Each row of numbers belongs to one of the nodes below and depends on some of the facts about them. Some rows are named. Which node is each other row?

Some facts about the nodes:
pigru: χ a; α plefum, zulim; φ 456; ε e; β grugri
kapam: χ a; φ 456; ε e; β supotru
taklol: χ a; φ 647; ε f; β mubrim
plefum: χ b; φ 456; ε e; β fligril
mubrim: χ c; φ 647; ε d
skobrim: χ c; α fako; φ 456; ε f
tege: χ a; φ 456; ε d; β staki
zomen: χ a; α stagro; φ 647; ε f
fako: χ b; φ 456; ε f; β sibrin
gegil: χ a; α pibros, fako; φ 456; ε e; β plidrom
skibravo: χ a; φ 647; ε e
bridres: χ b; α zomen; φ 456; ε e; β flugripu
pline: χ a; α bruplik, bubrom; φ 647; ε e; β bitrul
lasketri: χ a; φ 456; ε f; β kapam
tristor: χ c; α stagro, fako; φ 456; ε f; β pigru
plamu: χ c; φ 456; ε d; β plotre
ruflu: χ a; φ 456; ε d; β kletetin
bitrul: χ a; φ 456; ε e
pavopla: χ a; φ 647; ε e; β dirutik
steso: χ a; α stagro, brunis; φ 456; ε f; β rikil
ginik: χ a; φ 456; ε d; β dridri
gubre: χ a; φ 647; ε f; β boza
plidrom: χ a; φ 456; ε f
sibrin: χ a; φ 647; ε e; β zoklu
zulim: χ a; α tristor, fako; φ 456; ε d; β bredrevan
nekonar: χ c; φ 647; ε e; β plefum
lusin: χ a; φ 456; ε d; β gilur
brunis: χ c; α sezen, tristor; φ 456; ε f
siklak: χ a; φ 647; ε f; β teki
kleskuge: χ b; α bruplik, stagro; φ 456; ε f; β plegu
pabrun: χ b; α pibros, bubrom, steso; φ 456; ε e; β doru
dridri: χ b; φ 456; ε e; β steso
vozusto: χ a; α fako; φ 456; ε f; β skivar
fligril: χ a; α zuklar; φ 456; ε f; β fidemi
bredrevan: χ a; φ 456; ε f; β tristor
doru: χ b; α stagro, fako; φ 456; ε d
zoklu: χ a; α pibros, dirutik; φ 647; ε f; β tege
dirutik: χ a; α pibros, zomen, zulim; φ 456; ε e; β skibravo
flugripu: χ a; φ 647; ε d; β losteplus
losteplus: χ a; α dirutik, laplufus; φ 456; ε e; β drezedra
rikil: χ a; φ 456; ε d; β flepam
fabro: χ a; φ 456; ε e; β pibros
skapler: χ b; φ 456; ε e; β taklur
bragru: χ a; φ 456; ε e; β tiva
bubrom: χ a; φ 456; ε d
fetren: χ b; φ 456; ε d; β lotulek
stolek: χ a; α gegil, bruplik, zulim; φ 456; ε e
grefom: χ c; α brunis; φ 456; ε d; β skota
fuvurir: χ a; α gegil, bubrom, zuklar, zomen; φ 456; ε f; β pobor
pobor: χ a; φ 456; ε f; β pabrun
skivar: χ a; φ 456; ε d; β pavopla
plotre: χ a; φ 456; ε d; β ginik
stagro: χ a; α fako; φ 456; ε f; β vozusto
sezen: χ a; φ 647; ε d; β lasketri
lotulek: χ c; φ 456; ε e; β zuklar
fidemi: χ a; φ 647; ε d; β fuvurir
bruplik: χ b; α fako; φ 647; ε e; β skapler
gilur: χ b; α laplufus; φ 647; ε e; β fetren
skota: χ a; φ 456; ε f; β gegil
plosim: χ a; φ 456; ε f; β taklol
boza: χ a; φ 456; ε e; β pleder
teki: χ b; α fako; φ 647; ε e
pidus: χ a; φ 456; ε d; β laplufus
supotru: χ c; φ 456; ε d; β gubre
grugri: χ a; α doru; φ 647; ε e; β fabro
mogok: χ a; α stagro; φ 647; ε f; β bragru
drezedra: χ a; φ 456; ε e; β plosim
sekuvuk: χ a; φ 647; ε f; β pline
laplufus: χ a; α doru; φ 456; ε d; β siklak
pibros: χ a; α stagro, zulim, fako; φ 456; ε d; β ruflu
staki: χ b; φ 647; ε d; β skobrim
zuklar: χ a; α bridres, stagro; φ 456; ε d
tiva: χ c; φ 456; ε f; β moskes
flepam: χ b; φ 456; ε d; β nekonar
plegu: χ a; α pline, fako; φ 456; ε d; β lusin
pleder: χ b; φ 456; ε f; β bruplik
kletetin: χ a; φ 456; ε f; β mogok
moskes: χ b; φ 647; ε e; β plafak
taklur: χ b; φ 456; ε d
pufezan: χ b; α doru, dirutik; φ 456; ε f; β sekuvuk
plafak: χ a; φ 456; ε f; β fako

Known rows:
15	-2	-4	0	0	-17	13	-8	29	-7	31	-4	-21	21	-2	-15	14	-35	-24	-20	-3 -> boza
17	7	-6	3	10	-18	13	-9	19	-11	27	-5	-23	24	-3	-13	9	-35	-22	-20	-5 -> drezedra
34	-1	-27	12	-33	-30	-27	-3	-19	-7	16	16	-18	-10	14	-6	34	27	-15	-5	3 -> tege
38	-19	-15	22	-30	-34	-1	8	18	-10	-1	-9	-24	-20	-5	-25	16	3	10	-6	-9 -> ginik
29	18	-23	13	-32	-29	13	28	12	-10	19	3	21	-39	40	23	39	20	15	-5	-32 -> taklur
-34	36	-7	-34	28	34	17	-25	-1	35	-49	-13	-1	34	22	48	16	-37	13	11	-35 -> teki
-12	34	-12	11	-21	-15	17	-3	6	-3	30	23	11	30	29	6	13	-18	-9	-23	-23 -> pabrun
-19	-23	22	6	6	17	-11	3	18	-13	31	9	-3	-32	-26	-21	-6	26	-9	3	29 -> plosim
-32	-34	9	10	20	-19	3	37	10	-9	27	2	-3	-19	-24	-21	-8	29	7	5	22 -> vozusto
-10	-34	16	14	29	-16	-4	36	11	-9	28	22	1	-20	-28	-19	-22	24	-9	-1	23 -> stagro
-38	-20	13	-41	36	41	-7	-24	-41	2	-45	-3	-16	5	-24	41	-17	20	4	51	31 -> zoklu
17	22	17	5	-4	-5	3	-20	24	-11	27	-13	-22	9	7	-21	4	-35	-17	-17	16 -> gegil
-8	-21	11	-14	8	6	-6	2	21	-8	26	-4	-15	-31	-41	-32	-19	25	-5	22	32 -> steso
-41	-10	33	-35	33	43	3	-24	-33	1	-50	-12	13	0	-27	37	-24	7	-3	51	30 -> gubre
10	16	-11	-13	17	4	7	-22	-41	-8	-45	-10	1	28	24	43	-10	-13	0	46	-12 -> flugripu
10	-5	-2	1	8	-17	11	-8	31	-8	26	-9	-13	30	4	-17	12	-37	-12	-19	-6 -> stolek
33	37	-4	-20	15	-9	-9	-16	-41	1	-49	-8	4	36	-27	39	-33	-25	-15	39	1 -> sezen
-36	17	-7	-38	36	34	16	-26	-20	-4	-47	-11	-18	36	-8	39	-6	-40	-14	9	-13 -> sibrin
24	-13	2	23	1	-1	14	22	24	-7	23	-10	-9	20	8	-6	0	-38	-20	-25	-12 -> fabro
-37	-5	15	-36	38	41	14	-17	-9	-1	-42	-12	32	23	-25	39	-31	-8	37	47	27 -> mogok
-13	-21	21	13	13	27	-6	12	20	-12	28	3	17	-24	-24	-28	-22	16	18	8	29 -> kletetin
-32	-7	-14	-36	43	38	15	-5	-7	1	-42	-15	-16	38	3	42	11	-39	-16	4	-35 -> skibravo

Name these rows:
-26	-23	8	-11	15	-9	-21	-13	15	-17	23	24	-1	-22	-31	-27	-15	30	9	16	32 -> plafak
33	-27	-17	30	-30	-32	1	-2	8	-9	17	0	-16	-10	31	1	24	16	-17	-10	18 -> laplufus
-35	-32	-15	-31	-22	-22	-47	-6	-28	10	27	20	-17	-36	-15	-25	38	32	25	24	16 -> skobrim
-31	31	31	-35	32	39	14	-28	-1	-5	-44	-14	-16	33	11	38	-19	-37	-14	-2	-4 -> pline
34	13	-13	32	-23	-33	-9	0	0	-8	3	-11	-10	-10	14	-28	2	16	-6	-16	7 -> pidus
38	8	-19	35	-35	-32	-36	23	-21	-5	-12	-11	9	0	25	-26	0	24	18	-14	-24 -> supotru
3	26	-19	-28	-24	25	-24	-11	-39	19	-48	-9	21	19	32	43	24	-15	31	48	-37 -> mubrim
19	-31	-17	1	16	-25	15	34	21	-6	29	7	-18	33	1	18	17	-30	-18	-23	-29 -> dirutik
-11	5	31	6	-17	8	11	-25	11	4	27	26	21	-24	-15	-30	-33	34	17	-1	33 -> pufezan
22	6	-11	-20	-3	-25	18	-10	25	3	25	9	-18	-2	-18	-14	5	-40	-1	-21	-33 -> dridri
-3	26	-9	-3	13	18	0	-16	-41	-3	-45	-13	18	39	30	42	-1	3	-1	38	-14 -> fidemi
24	-25	-7	29	22	15	10	2	23	-3	1	-11	9	-4	16	-1	31	-32	-23	-25	-17 -> pigru
-33	37	-9	-41	30	40	19	-27	-5	22	-43	-4	0	39	13	38	-19	-38	21	6	-35 -> moskes
23	32	1	9	6	-25	17	-21	21	1	27	14	-9	18	-2	-18	-26	-36	-4	-23	-30 -> bridres
36	28	-17	30	-38	-32	13	26	-34	-2	23	36	40	1	37	25	39	29	0	-18	-5 -> doru
34	-15	-18	24	-27	-31	-28	13	18	6	-36	-7	-20	-19	-7	-27	-8	-5	29	-6	-29 -> plamu
8	21	4	-4	-17	10	7	-21	25	-9	26	-10	-25	7	6	-19	20	-38	-23	-24	16 -> bitrul
8	13	-19	19	18	-12	10	-21	20	-1	-8	47	25	-4	18	-12	31	-38	-27	-23	-25 -> plefum
-6	30	-23	-39	-3	-25	13	-21	-46	18	-48	12	-13	17	19	45	22	13	14	49	-36 -> staki
-17	-14	-1	-3	-11	16	-41	6	4	-7	24	3	35	-22	-23	-24	-20	16	32	20	21 -> tiva
32	17	-7	30	-29	-30	-14	30	-3	-8	11	-6	-16	-22	20	-11	9	17	-16	-14	-3 -> bubrom

Now the same nodes, written a new way:
Some rows with their names:
-6	-9	-35	-39	-14	18	35	7	-15	22	7	-5	-6	24	20	-9	-5	10	5 -> pline
-20	19	-4	-20	-11	-28	18	3	-15	22	-8	13	-11	46	-3	-13	11	36	-5 -> mogok
13	6	-1	-1	5	-26	44	-10	-34	7	-6	20	-27	9	11	-1	-7	25	13 -> pavopla
-13	18	10	-7	3	24	14	-8	3	-27	20	-17	-13	-28	1	22	-3	-3	7 -> pabrun
17	3	-16	-10	-17	-16	46	-3	-12	12	7	7	-17	13	27	0	-3	22	-15 -> grugri
-39	11	26	18	3	17	-12	2	2	-17	1	-4	-7	36	-4	6	15	15	-16 -> fligril
42	-22	3	-2	9	-6	-18	13	4	-8	-3	-9	20	-19	8	16	2	-14	-14 -> ruflu
34	-29	-5	-5	6	7	-27	14	7	-4	3	-10	30	-15	4	5	-1	-23	-2 -> pidus
-27	15	20	18	-9	-3	-9	-6	12	-3	-5	-2	-13	23	-9	-10	16	-3	-17 -> kletetin
-37	30	29	3	-18	3	-9	6	0	-11	3	-4	-12	13	1	8	13	-4	-17 -> pobor
-7	8	-26	-19	1	-3	33	-13	-19	10	7	3	-11	-6	-4	-3	-17	30	27 -> moskes
-6	-7	3	14	1	18	10	-9	-3	-12	10	-1	-18	-9	5	0	-3	-18	1 -> boza
-1	-5	1	15	3	28	12	-8	4	-10	6	-3	-14	-5	2	-5	-2	-20	1 -> drezedra
-42	15	-10	0	-15	12	-16	-6	36	8	12	-13	10	14	-9	-16	3	4	-26 -> pufezan
30	-28	-5	5	-10	4	-24	13	10	-17	12	-3	38	-15	9	14	-13	-13	-3 -> laplufus
-2	13	-26	-30	4	-9	40	-12	-12	10	8	-1	-15	-4	7	0	-10	29	18 -> bruplik
-38	13	-9	-14	-12	-17	7	8	-30	23	-5	26	-11	38	-18	-13	-3	30	20 -> zoklu
-16	19	23	19	-9	-16	0	-8	23	1	0	-8	-15	30	5	-8	21	-1	-44 -> bredrevan
-44	9	5	-3	-20	22	-21	7	14	5	3	-9	1	30	-2	-10	9	-14	-15 -> plidrom
28	-7	-5	-12	18	-4	-31	4	10	-10	10	-10	27	-42	-5	20	-9	-4	8 -> taklur
-30	13	20	13	-11	-3	-2	-6	21	0	-21	1	-4	15	-15	-5	23	-12	13 -> brunis
37	-14	-20	-41	-2	-12	3	23	-19	12	-18	6	25	-6	13	17	-10	27	24 -> mubrim

Rows to name:
55	-15	10	1	8	-13	-15	2	16	-7	-3	-20	19	-17	17	7	6	-11	-36 -> zulim
42	-10	19	15	22	-17	-21	4	-13	-13	-5	8	14	-32	-7	15	3	-10	4 -> skivar
2	8	-24	-4	-14	-28	39	-17	-9	-2	20	16	0	-5	15	-2	-31	41	15 -> gilur
8	7	18	40	10	1	18	-16	-15	-18	2	15	-24	-17	-3	5	-1	-8	2 -> dirutik
31	-22	10	2	19	3	-24	12	-12	-16	-2	-2	22	-19	1	22	1	-7	6 -> zuklar
-18	18	33	35	7	-22	-5	-14	1	-3	-10	15	-19	15	-18	-11	18	6	-15 -> stagro
1	-1	4	25	0	20	18	-9	5	-18	-12	2	-18	-21	8	5	0	-8	11 -> lotulek
24	-28	-13	-22	-2	10	-11	14	29	-3	-12	-18	45	-4	5	9	11	-31	19 -> grefom
46	-22	-11	-40	7	-38	13	7	-13	20	-5	-4	32	12	4	4	2	-3	39 -> sezen
0	6	-21	-14	-8	4	39	-1	-16	14	-21	7	-14	9	17	1	-9	26	19 -> nekonar
-1	18	14	1	0	20	-2	-21	-4	-4	-4	-29	-19	-36	17	-19	-30	-11	14 -> plefum
-15	23	19	17	-11	-8	3	-7	33	2	-24	-7	-10	23	6	-6	25	-3	-30 -> tristor
9	0	5	21	2	9	21	-11	8	-9	3	-10	-15	-1	19	1	1	-15	-18 -> fabro
-3	-9	-2	21	-13	20	15	-6	5	-10	14	2	-12	-10	5	0	-10	-16	-7 -> losteplus
-42	22	7	9	5	2	-24	-9	8	-1	3	5	-11	-1	-31	-11	0	4	10 -> fako
-19	27	25	32	-1	-18	-8	-9	-7	-2	-8	21	-28	1	-23	-6	20	-3	-20 -> vozusto

The same nodes again, as new rows of numbers:
Named rows:
48	5	30	-18	12	30	-18	9	-16	6	16	-22	-15	14	18	39	-15	23	-1	-18	30	-28	14 -> pufezan
39	28	-2	-25	14	7	-40	-21	3	4	20	9	0	-4	28	39	-7	29	-5	-35	-15	21	-36 -> pibros
36	-21	2	-28	11	43	-32	-19	-2	15	24	25	-27	18	38	36	-11	3	-5	-26	29	42	-3 -> losteplus
29	10	9	-19	10	7	-28	-19	6	-38	25	19	3	-7	34	42	-4	28	5	-32	-9	2	-41 -> plotre
35	-2	12	-6	11	3	-32	-17	6	-66	15	-11	4	4	37	39	0	26	-2	-34	21	24	-37 -> grefom
31	-23	17	-16	-11	40	-40	-5	9	35	31	-20	6	-24	19	17	-7	17	13	-4	24	36	24 -> pline
41	-25	52	-5	4	32	0	3	5	36	29	-32	7	-15	18	34	-2	-6	4	-4	10	28	39 -> teki
24	-15	10	-32	-7	46	-18	6	-7	-20	14	-14	-10	8	25	-4	-15	18	-10	-29	31	-27	-24 -> lasketri
24	20	8	-27	5	27	-14	-3	-11	-51	13	-13	-6	9	22	-8	-15	18	-27	-34	17	-26	-30 -> skobrim
32	11	10	-13	13	6	-26	-19	6	-34	24	14	7	-10	36	41	-4	30	14	-31	7	18	-36 -> pidus
36	-24	4	-32	8	41	14	-7	3	15	21	22	-16	16	36	3	-10	6	-12	-35	29	27	3 -> boza
27	-21	5	-25	8	40	-26	-18	2	21	24	26	-23	22	37	37	-10	4	-10	-29	30	38	-4 -> drezedra
26	-22	45	-21	-22	47	-39	9	2	-6	23	-50	6	-30	13	6	-14	21	16	-5	3	-25	-1 -> sekuvuk
24	-12	10	-32	-2	43	-36	4	-3	-31	14	-19	-32	8	31	1	-15	23	-13	-31	30	-34	-2 -> stagro
33	-16	4	-22	12	22	-12	-9	7	0	25	25	-9	4	36	38	-12	25	-14	-31	31	24	3 -> gegil
43	-9	12	-14	13	21	2	-16	-6	44	25	25	-25	14	38	42	-3	-3	-13	-19	31	24	37 -> bridres
34	18	8	-7	9	13	-38	-21	9	-53	22	25	4	6	35	38	-12	31	11	-35	3	31	-32 -> plegu
34	-29	9	-34	8	45	11	-7	4	15	20	21	-16	17	35	5	-11	5	-12	-34	31	24	-2 -> kapam
39	-12	16	-29	3	43	10	12	-18	32	13	-32	-13	14	16	12	-15	4	-11	-25	26	-27	25 -> pleder
29	-26	25	-31	-21	46	-36	-2	7	25	28	-18	-11	-15	30	-5	-3	-2	18	-3	21	24	32 -> skibravo
40	10	2	-32	-1	34	-41	-4	-7	-43	13	-9	-8	-13	17	17	-15	25	-14	-37	24	-24	-35 -> plafak
52	-27	50	-30	-4	51	-38	-18	6	32	30	11	1	22	24	6	-7	-1	19	-5	7	16	-8 -> grugri

Which node is each row?
45	7	1	-23	9	6	-31	-18	4	-43	18	18	5	-23	27	41	-4	31	9	-35	-20	6	-39 -> tege
24	9	25	-30	-5	44	-29	2	-1	-51	13	-10	-31	15	32	-7	-15	18	-18	-29	33	-23	-2 -> vozusto
24	-21	26	-13	-17	11	-41	-20	8	19	29	-27	9	-20	25	33	1	9	19	-5	-30	37	-27 -> flugripu
43	10	26	-7	8	48	-29	10	-12	-16	14	-4	-24	14	20	30	-16	25	-7	-20	29	-18	17 -> kleskuge
42	-20	21	-29	-22	42	-43	3	3	-33	16	-40	8	-33	13	0	-16	20	13	-5	-17	-24	-35 -> zoklu
56	-27	33	-18	-4	47	-37	6	-9	39	30	12	-28	-18	24	14	-7	-7	17	-3	-18	27	42 -> gilur
49	-24	11	-28	12	30	14	0	-4	38	21	21	-25	18	28	27	-7	-5	-15	-32	29	16	31 -> skapler
46	-18	10	-15	14	24	10	-3	3	31	23	24	-21	10	32	39	-7	9	-14	-25	30	17	23 -> pabrun
28	19	13	-29	0	50	-38	-2	-9	9	14	-21	-22	9	21	6	-16	21	-17	-34	29	-27	-18 -> bredrevan
24	26	42	-25	4	41	-38	3	-6	-51	14	9	-11	-22	37	32	-15	24	-22	-7	31	-33	-39 -> fligril

